Below is a small trained network, with its code and all its weights. Each question gives an input and a class and asks what happens when units are switched off, that is, made to give their printed mean instead of their output.

import numpy as np


def w(rows, s, z=0):
    codes = np.array(rows[::2]) - 128.0
    scale = np.full(codes.shape[1], s)
    scale[-1] = z or s
    return codes * scale


def f(y):
    return np.maximum(y, 0)


def log_softmax(a):
    a = a - a.max(-1, keepdims=True)
    return a - np.log(np.exp(a).sum(-1, keepdims=True))


def net(x, mask):
    res = np.array(x, float).reshape(1, 3) / 4 @ E
    y = f(res @ A[0][:, :-1].T + A[0][:, -1])
    res = res + np.where(mask, y, B[0][:, -1]) @ B[0][:, :-1]
    return log_softmax(res[-1] @ U[:, :-1].T + U[:, -1])


A, B = {}, {}
E = w([
[36,195,130,79,70,7,122],'x0',
[130,206,185,236,82,163,254],'x1',
[180,192,99,108,55,217,32],'x2',
],0.0091)
A[0] = w([
[128,74,48,117,145,100,100,113],'neuron 1',
[119,148,127,82,68,74,139,5],'neuron 2',
[59,145,152,116,94,109,98,40],'neuron 3',
[41,137,124,151,89,97,88,4],'neuron 4',
[162,69,114,149,150,168,126,51],'neuron 5',
[87,122,137,106,157,105,152,78],'neuron 6',
[93,118,160,122,249,75,187,183],'neuron 7',
[138,86,133,84,134,148,80,94],'neuron 8',
[113,58,74,63,190,131,91,56],'neuron 9',
[175,69,149,192,199,191,95,104],'neuron 10',
[169,162,141,94,68,159,85,87],'neuron 11',
[93,208,138,92,143,79,112,103],'neuron 12',
[75,207,123,238,118,188,176,200],'neuron 13',
[132,168,89,115,67,180,89,97],'neuron 14',
[150,147,71,42,179,97,37,141],'neuron 15',
[102,59,117,227,216,79,118,74],'neuron 16',
],0.011,0.0013)
B[0] = w([
[95,152,238,234,233,109,147,193],'neuron 1',
[234,97,140,86,122,141,169,176],'neuron 2',
[143,102,149,84,108,80,176,172],'neuron 3',
[107,93,178,81,88,130,160,174],'neuron 4',
[214,68,144,84,24,99,206,182],'neuron 5',
[132,147,109,81,26,155,54,160],'neuron 6',
[2,150,65,138,33,225,69,208],'neuron 7',
[159,170,123,147,156,109,131,187],'neuron 8',
[149,180,160,205,246,78,119,224],'neuron 9',
[176,75,120,33,83,79,165,218],'neuron 10',
[50,165,47,102,61,146,54,190],'neuron 11',
[210,96,181,91,105,83,165,184],'neuron 12',
[144,165,235,194,176,106,112,225],'neuron 13',
[79,111,120,120,47,254,11,194],'neuron 14',
[153,131,179,191,160,138,135,248],'neuron 15',
[87,100,66,105,59,171,53,193],'neuron 16',
],0.0064,0.014)
U = w([
[114,176,151,216,159,131,137,212],'0',
[54,140,49,92,96,177,62,156],'1',
[167,97,123,2,119,122,176,6],'2',
],0.014,0.0011)

Each question gives the input, the list of numbers given to net, and the class t.
The units are the neurons (one row each of A and B). Each row of codes is followed by its name. A weight is (code - 128) times the scale printed after its matrix; where a second scale follows, it is the last column's (A, B and U).
mask holds one flag per neuron, in row order. A switched-off neuron (its flag False) gives its mean, the last column of its row in B, instead of its output. The means were averaged over made-up inputs and are rounded, as every weight is.
A unit's drop is (log p(t) with every unit on - log p(t) with that unit switched off) / (log p(t) with every unit on - log p(t) with every unit switched off).
The circuit of an input: a set's keep is (log p(t) with only the set's units on - log p(t) with every unit switched off) / (log p(t) with every unit on - log p(t) with every unit switched off). Starting from the 12 units with the biggest drops (on a tie, the unit counted first), units are removed one at a time, each time the one whose removal leaves the highest keep (on an exact tie, the one counted first), for as long as the keep stays at least 0.8.
circuit, biggest first: the units of the circuit, biggest drop first
k most important neurons: the k neurons with the biggest drops, biggest first
drop when u is switched off: that unit's drop, to one decimal
input [-3,-7,-8], class 1: most important neuron	(neuron 7)
input [-6,-4,-6], class 1: 3 most important neurons	(neuron 7; neuron 16; neuron 12)
input [-7,-7,2], class 0: 3 most important neurons	(neuron 9; neuron 1; neuron 15)
input [4,2,-1], class 2: 3 most important neurons	(neuron 9; neuron 1; neuron 15)
input [-2,-5,-7], class 1: 3 most important neurons	(neuron 7; neuron 16; neuron 13)
input [8,6,6], class 2: 2 most important neurons	(neuron 12; neuron 2)
input [6,-7,-2], class 0: 4 most important neurons	(neuron 1; neuron 9; neuron 15; neuron 10)
input [-3,-8,-7], class 0: 2 most important neurons	(neuron 9; neuron 1)
input [0,-7,6], class 0: 3 most important neurons	(neuron 15; neuron 9; neuron 1)
input [-7,-2,-4], class 2: 2 most important neurons	(neuron 10; neuron 5)
input [8,-8,5], class 0: 4 most important neurons	(neuron 15; neuron 1; neuron 9; neuron 10)
input [7,0,-7], class 1: 2 most important neurons	(neuron 7; neuron 10)
input [-6,-7,6], class 0: 3 most important neurons	(neuron 9; neuron 15; neuron 1)
input [7,5,-8], class 1: circuit, biggest first	(neuron 7)
input [4,2,0], class 2: 3 most important neurons	(neuron 9; neuron 1; neuron 15)
input [8,-7,1], class 2: drop when neuron 3 is switched off	0.7
input [5,-5,5], class 0: drop when neuron 15 is switched off	0.6
input [1,-3,-6], class 1: drop when neuron 7 is switched off	0.2
input [6,4,3], class 2: drop when neuron 15 is switched off	0.1
input [-6,4,0], class 2: circuit, biggest first	(neuron 10)
